Each row has a name. Each question is about the rows just above it.

Columns, left to right: U G E R F
j_971: [169 142 134 146 163]
j_360: [168 128 117 143 158]
j_555: [160 160 162 160 166]
j_962: [102  88  88  88  88]
[143 160  88] is in which column, read top down? | R
The value that j_962 holds more than once: | [88]
Which column holds this, read top down? [134 117] | E
Which column holds this, read top down? [163 158] | F
Which column holds [146 143] top down? | R
The value that j_555 holds more than once: | [160]
Whose row is [169 142 134 146 163]? | j_971

Columns, left to right: B N A K L T V
j_821: [123 125 130 134 133 113 118]
j_864: [124  98 112 123 136 151 113]
j_675: [121 117 127 118 129 129 113]
j_234: [119 122 132 119 126 125 111]
j_511: [131 151 111 134 137 151 151]
j_25: [116 102 110 128 143 127  94]
j_778: [113 105 109 134 147 117  90]
j_72: [126 126 142 110 126 140 128]
Which column holds this, read top down? [118 119 134 128 134] | K
Repeated in j_511: | [151]
Which column holds this, read top down? [137 143] | L
The value that j_234 holds more than once: | [119]
[124 121 119 131 116] is in which column, read top down? | B
Which value appears more than once in j_72? | [126]

Columns, left to right: D Q P H S
j_430: [108 170 157 158 167]
j_676: [108 170  84  84  84]
j_701: [117 117 157 158 117]
Which value appears more than once in j_701? | [117]
Which column holds [158  84] top down? | H
The value that j_676 holds more than once: | [84]

Columns, left to right: Vobe zedeb lapo Gib Rulam Pup suf Mavif vimom Zeza
j_940: [ 90 125 129 102 166  98 170 167 108 108]
j_262: [114 103 114 154  99 145  88  92 142 106]
j_658: [171 105 104 158 142 169 159 161 138 171]
j_112: [ 85 158 149  85 158  86 171 164 104 100]
j_62: [111 103  94 145 100 150  88  92 138  99]
j_766: [171 100  99 162 140 171 168 169 144 171]
j_404: [ 85 149 154  87 151  85 171 160  97 101]
j_290: [ 85 165 161  85 154  85 170  89 139 108]
j_65: [171 101 103 166 141 170 166 167 138 171]
j_882: [ 85 165 161  85 154  85 170 158 112  93]
[149  94  99 154 161 103 161] is in which column, read top down? | lapo
[105 158 103 100 149 165 101] is in which column, read top down? | zedeb
Which column holds this, read top down? [106 171 100  99 171 101 108 171] | Zeza
Repeated in j_262: | [114]

Columns, left to right: Y M W X
j_990: [128 110 110 110]
j_887: [137  97 101 149]
j_818: [129 130  93 137]
j_113: [128 107  91 107]
j_442: [128 110 106 136]
Which value appears more than once in j_113? | [107]
Whose row is [128 107  91 107]? | j_113
Which column holds this, read top down? [ 93  91 106] | W
The value that j_990 holds more than once: | [110]
Which column holds this, read top down? [110  97 130] | M
[137 129 128 128] is in which column, read top down? | Y

Columns, left to right: Gokep goza Nen mun Gil rume Kenat fefal
j_191: [ 89 121 129 146 115 131 107 116]
j_395: [118 113 144 116 152 150 142  99]
j_245: [172 138 111 121 120 121 131 138]
j_802: [128  97 141 111 135 135 126  94]
[146 116 121] is in which column, read top down? | mun
Which column holds [142 131] top down? | Kenat
Which column holds this, read top down? [138  94] | fefal

Columns, left to right: noz Dof fezo nek
j_509: [154 167 139 111]
j_991: [124 135 145 130]
j_272: [125 137 144 125]
j_914: [125 124 124 113]
j_712: [136 136 136 136]
j_812: [115 120 132 148]
Repeated in j_712: | [136]
The row with [125 124 124 113] is | j_914
Which row holds [136 136 136 136]? | j_712

Columns, left to right: gizu vot tak Geki dutu suvod
j_483: [133 123 115 135 136 130]
j_193: [133 128 122 141 129 129]
j_645: [130 128 125 142 129 129]
j_416: [130 126 125 167 130 128]
j_975: [134 127 115 141 134 128]
j_346: [143 126 119 126 133 126]
j_27: [127 128 120 145 128 132]
j_257: [134 127 115 131 130 133]
j_331: [126 127 128 157 137 127]
j_138: [126 127 128 157 128 126]
j_253: [130 128 125 142 127 129]
Which column holds this, read top down? [145 131 157 157 142] | Geki
The value that j_346 holds more than once: | [126]
[135 141 142 167 141 126 145 131 157 157] is in which column, read top down? | Geki
[128 128 126 132 133] is in which column, read top down? | suvod
Which column holds this, read top down? [145 131] | Geki
[134 143 127 134] is in which column, read top down? | gizu

Columns, left to right: Vuna vavep Tago fulat
j_469: [133 141 140 141]
j_969: [127 127 127 120]
j_393: [121 123 125 135]
j_231: [128 131 128 117]
j_935: [129 133 128 109]
j_45: [161 170 135 114]
j_922: [125 129 132 134]
j_228: [132 118 127 104]
j_161: [123 124 125 129]
j_50: [147 151 135 130]
j_297: [132 141 127 104]
The value that j_231 holds more than once: | [128]
Repeated in j_469: | [141]
Which column holds this, read top down? [161 125 132 123] | Vuna

Columns, left to right: ronem niru dud sifab
j_200: [134 129 141 151]
j_47: [136 121 121 136]
j_58: [142 124 136 161]
j_269: [123 133 119 126]
j_632: [150 113 129 151]
Whose row is [123 133 119 126]? | j_269
Which column holds this, read top down? [151 136 161 126] | sifab
[134 129 141 151] is in which row? | j_200

Columns, left to right: zat Tevaf setuz givom bizo
j_814: [111 109 107 139 128]
j_944: [ 95 150 116 151 162]
j_399: [107 109 107 107 109]
Whose row is [ 95 150 116 151 162]? | j_944
The row with [107 109 107 107 109] is | j_399
[107 116] is in which column, read top down? | setuz
[111 109 107 139 128] is in which row? | j_814
Which column holds [162 109] top down? | bizo
Which column holds [ 95 107] top down? | zat

Columns, left to right: feb Goti tozi perot Zin madup
j_84: [130 139 138 114 109 115]
j_684: [123 130 149 141 131 128]
j_109: [132 142 146 112 117 122]
j_101: [136 122 146 112 113 122]
j_426: [132 128 128 105 107 124]
j_670: [129 114  99 173 154 131]
Which column holds this, read top down? [112 105] | perot
The value that j_426 holds more than once: | [128]
Which value appears more than once in j_101? | [122]
Whose row is [132 128 128 105 107 124]? | j_426
[138 149 146 146 128] is in which column, read top down? | tozi

Columns, left to right: razu Lev Gemi vus sasu nefut bivo Larek
j_127: [ 91 126 142 125 120 151 123 149]
j_268: [ 91 122 133 113 132 137 148 132]
j_78: [ 87 126 144 124 124 151 120 148]
j_976: [105 116 136 134 113 165 118 135]
j_916: [ 95 121 134 115 137 133 145 127]
j_374: [105 116 137 135 113 165 117 135]
j_523: [114 116 151 142 129 156 122 132]
j_82: [114 116 151 142 129 156 122 145]
j_519: [117 114 148 142 132 154 120 151]
j_311: [102 143 143 137 145 143 151 143]
Which value appears more than once in j_311? | [143]
Repeated in j_268: | [132]
Which column holds this, read top down? [116 121 116] | Lev
Which column holds [142 133 144 136 134 137 151 151 148] top down? | Gemi

Columns, left to right: rigeg nol Pesa mumep
j_460: [138 168 120 128]
j_30: [138 168 138 120]
j_201: [144 126 139 137]
Which column holds [138 139] top down? | Pesa
[138 144] is in which column, read top down? | rigeg
Repeated in j_30: | [138]
Which column holds this, read top down? [138 138] | rigeg

Columns, left to right: Kiz pebot sot nur fufu Gid gilo
j_993: [162 133 132 125 162 128 159]
j_571: [117 135 117 140 136 140  90]
j_443: [105 138 118 146 142 146  89]
j_383: [139 133 129 139 133 134 131]
j_618: [135 116 135 111 105 121 146]
Which value appears more than once in j_993? | [162]
[105 139] is in which column, read top down? | Kiz
Which column holds this, read top down? [140 146 134 121] | Gid
Repeated in j_618: | [135]
Whose row is [162 133 132 125 162 128 159]? | j_993
Which column holds this, read top down? [138 133 116] | pebot

Columns, left to right: Gemil zegiz Pemi vula lubu
j_577: [102 117 128 117 157]
j_619: [159 139 124 132  93]
j_738: [101 118 131 124 158]
j_320: [110 116 118 121 149]
j_382: [126 109  90 114 133]
j_475: [ 97 114 126 121 164]
Which column holds this, read top down? [159 101 110 126] | Gemil
Which column holds this, read top down? [126  97] | Gemil
Which value appears more than once in j_577? | [117]
Where do [110 116 118 121 149] appear? | j_320

Columns, left to right: gelog zeges senis rovuk Ribe sof teteb ruz disa
j_856: [158 110 115 114 104 132 125 133 127]
j_711: [151 125 115 114 121 140 146 124 130]
j_93: [159 116 126 105 111 154 150 113 129]
j_870: [158 110 115 114 104 132 155 133 127]
j_909: [162 115 133 107 109 131 156 140 120]
j_741: [159 112 132 107 109 145 153 145 121]
j_301: [151 122 123 110 112 137 142 144 115]
j_459: [140 113 122 115 140 155 142 153 106]
j_209: [139 118 134 127 111 147 148 141 114]
j_34: [158 110 115 114 104 132 142 158  88]
j_417: [116 113 140 133 116 148 137 149  95]
j_842: [120 131 146 131 118 124 132 144 108]
Which column holds this, read top down? [115 112 122 113 118 110] | zeges
Repeated in j_459: | [140]
Which column holds this, read top down? [137 155] | sof
Which column holds [129 127 120 121 115 106 114  88] top down? | disa
Which column holds this, read top down? [156 153 142 142 148 142] | teteb
[122 134 115 140] is in which column, read top down? | senis

Columns, left to right: nav mozal Bime Kipi Mag
j_391: [148 130 148 148 148]
j_140: [148 130 153 148 148]
j_800: [104 105 104 169  87]
j_650: [133 118 133 133 133]
Repeated in j_650: | [133]
Repeated in j_140: | [148]
Which value appears more than once in j_800? | [104]
Which value appears more than once in j_391? | [148]
Whose row is [104 105 104 169  87]? | j_800
The row with [148 130 153 148 148] is | j_140
Whose row is [133 118 133 133 133]? | j_650

